Below is a small trained network, with its code and all its weights. Each question gives an input and a class and asks what happens when units are switched off, that is, made to give their printed mean instead of their output.

import numpy as np


def w(rows, s, z=0):
    codes = np.array(rows[::2]) - 128.0
    scale = np.full(codes.shape[1], s)
    scale[-1] = z or s
    return codes * scale


def f(y):
    return np.maximum(y, 0)


def log_softmax(a):
    a = a - a.max(-1, keepdims=True)
    return a - np.log(np.exp(a).sum(-1, keepdims=True))


def net(x, mask):
    res = np.array(x, float).reshape(1, 5) / 4 @ E
    y = f(res @ A[0][:, :-1].T + A[0][:, -1])
    res = res + np.where(mask, y, B[0][:, -1]) @ B[0][:, :-1]
    return log_softmax(res[-1] @ U[:, :-1].T + U[:, -1])


A, B = {}, {}
E = w([
[81,226,15,42,180],'x0',
[128,128,130,126,127],'x1',
[3,32,109,99,63],'x2',
[215,110,33,101,21],'x3',
[178,15,97,57,228],'x4',
],0.0063)
A[0] = w([
[191,103,191,168,86,141],'n0',
[205,157,111,131,110,124],'n1',
[147,46,104,99,188,174],'n2',
[162,205,170,167,95,116],'n3',
[50,117,157,132,182,127],'n4',
[78,174,91,67,185,143],'n5',
[95,198,74,31,131,113],'n6',
[55,143,141,124,56,125],'n7',
[197,125,157,43,186,140],'n8',
[97,254,182,161,113,150],'n9',
[210,148,153,106,174,131],'n10',
[153,127,103,82,60,118],'n11',
[173,224,162,148,109,119],'n12',
[148,171,127,183,111,120],'n13',
[89,183,134,179,76,95],'n14',
[120,188,60,79,141,128],'n15',
[98,156,144,185,181,119],'n16',
[53,112,171,99,143,127],'n17',
[137,105,102,107,87,116],'n18',
[183,105,186,173,95,123],'n19',
[126,166,159,162,188,139],'n20',
[88,34,170,150,77,132],'n21',
[166,121,86,120,90,116],'n22',
[79,116,188,115,196,126],'n23',
[130,208,123,203,71,103],'n24',
[194,150,115,112,97,122],'n25',
[178,34,128,77,170,98],'n26',
[51,47,146,105,86,142],'n27',
[166,182,188,113,167,126],'n28',
[63,97,134,116,127,118],'n29',
[163,108,83,160,91,117],'n30',
[140,215,115,87,151,131],'n31',
[124,169,171,195,197,136],'n32',
[197,90,76,81,39,125],'n33',
[173,64,161,213,148,132],'n34',
[78,113,139,140,158,124],'n35',
[182,143,104,113,80,106],'n36',
[181,142,157,158,194,253],'n37',
[44,115,72,89,121,132],'n38',
[27,148,141,131,48,126],'n39',
[117,93,65,150,92,132],'n40',
],0.0087,0.0041)
B[0] = w([
[149,160,150,195,160,206],'n0',
[144,181,136,87,40,182],'n1',
[61,34,82,88,118,240],'n2',
[64,83,73,132,160,191],'n3',
[169,160,164,75,104,214],'n4',
[132,153,134,164,174,233],'n5',
[148,182,176,183,220,226],'n6',
[84,66,87,110,117,196],'n7',
[65,63,99,136,134,220],'n8',
[107,94,123,118,123,233],'n9',
[79,72,14,139,75,206],'n10',
[159,156,198,59,153,175],'n11',
[88,85,53,123,122,198],'n12',
[87,91,92,134,144,168],'n13',
[72,62,165,85,180,186],'n14',
[138,158,164,186,191,211],'n15',
[133,122,170,81,95,186],'n16',
[199,185,161,108,42,201],'n17',
[160,149,175,71,89,161],'n18',
[146,147,142,195,182,197],'n19',
[167,156,145,81,78,199],'n20',
[160,179,107,201,142,217],'n21',
[100,129,188,107,123,168],'n22',
[155,120,179,71,93,219],'n23',
[32,8,131,94,162,199],'n24',
[161,173,175,85,70,173],'n25',
[62,70,115,101,199,222],'n26',
[174,171,52,165,86,225],'n27',
[184,177,123,77,2,196],'n28',
[140,148,117,123,74,185],'n29',
[170,141,187,105,119,165],'n30',
[146,159,117,184,171,202],'n31',
[176,180,144,79,83,215],'n32',
[151,143,189,101,137,211],'n33',
[131,176,112,192,208,212],'n34',
[155,135,178,74,71,178],'n35',
[149,112,169,66,118,169],'n36',
[159,118,78,123,87,253],'n37',
[170,205,74,217,132,215],'n38',
[77,86,90,110,116,216],'n39',
[175,181,146,92,98,172],'n40',
],0.0064,0.0066)
U = w([
[174,160,251,33,85,85],'0',
[140,147,64,148,80,254],'1',
[45,50,112,111,166,55],'2',
[151,175,165,243,191,58],'3',
],0.013,0.0048)

Each question gives the input, the list of numbers given to net, and the class t.
The units are the neurons (one row each of A and B). Each row of codes is followed by its name. A weight is (code - 128) times the scale printed after its matrix; where a second scale follows, it is the last column's (A, B and U).
mask holds one flag per neuron, in row order. A switched-off neuron (its flag False) gives its mean, the last column of its row in B, instead of its output. The means were averaged over made-up inputs and are rounded, as every weight is.
A unit's drop is (log p(t) with every unit on - log p(t) with that unit switched off) / (log p(t) with every unit on - log p(t) with every unit switched off).
The circuit of an input: a set's keep is (log p(t) with only the set's units on - log p(t) with every unit switched off) / (log p(t) with every unit on - log p(t) with every unit switched off). Starting from the 12 units with the biggest drops (on a tie, the unit counted first), units are removed one at a time, each time the one whose removal leaves the highest keep (on an exact tie, the one counted first), for as long as the keep stays at least 0.8.
circuit, biggest first: the units of the circuit, biggest drop first
most important unit: the unit with the biggest drop
k most important neurons: the k neurons with the biggest drops, biggest first
drop of u: that unit's drop, to one decimal
input [5,-1,7,-3,6], class 1: 2 most important neurons	n38; n27
input [-7,-8,1,4,7], class 2: 2 most important neurons	n2; n26
input [-1,-2,7,8,0], class 0: circuit, biggest first	n33; n11
input [-8,3,-8,2,-5], class 1: circuit, biggest first	n12
input [-6,0,8,-7,7], class 1: circuit, biggest first	n27; n17
input [-8,-1,7,4,-6], class 3: 3 most important neurons	n21; n0; n19
input [6,-8,-4,-1,3], class 3: circuit, biggest first	n6; n15
input [5,0,5,5,-1], class 0: circuit, biggest first	n11; n33
input [1,2,-6,7,8], class 2: circuit, biggest first	n8; n26
input [4,-1,6,-4,0], class 1: circuit, biggest first	n38; n27
input [-5,-5,0,1,5], class 2: 4 most important neurons	n2; n26; n38; n6
input [8,4,1,1,-8], class 2: circuit, biggest first	n24; n14
input [7,3,-8,-5,-3], class 1: 2 most important neurons	n28; n12
input [-8,0,7,-2,1], class 3: circuit, biggest first	n21
input [-7,-3,4,5,6], class 3: 2 most important neurons	n21; n34
input [8,6,6,7,-6], class 3: 2 most important neurons	n6; n38
input [8,4,-3,1,5], class 3: 2 most important neurons	n6; n15
input [-8,1,6,-6,-4], class 3: 3 most important neurons	n21; n34; n19
input [-3,-2,-8,8,7], class 0: 2 most important neurons	n33; n25
input [-3,-2,7,0,6], class 1: circuit, biggest first	n27
input [3,2,6,-1,4], class 1: circuit, biggest first	n38; n27
input [-2,6,-6,-6,-8], class 2: 3 most important neurons	n24; n3; n12
input [-3,-8,-1,-5,-8], class 2: drop of n25	0.0
input [-5,6,-4,3,8], class 2: drop of n26	0.1
input [7,2,5,1,3], class 3: drop of n6	0.2
input [-7,5,1,4,6], class 3: drop of n19	0.2
input [-7,-4,5,-7,2], class 0: most important unit	n23
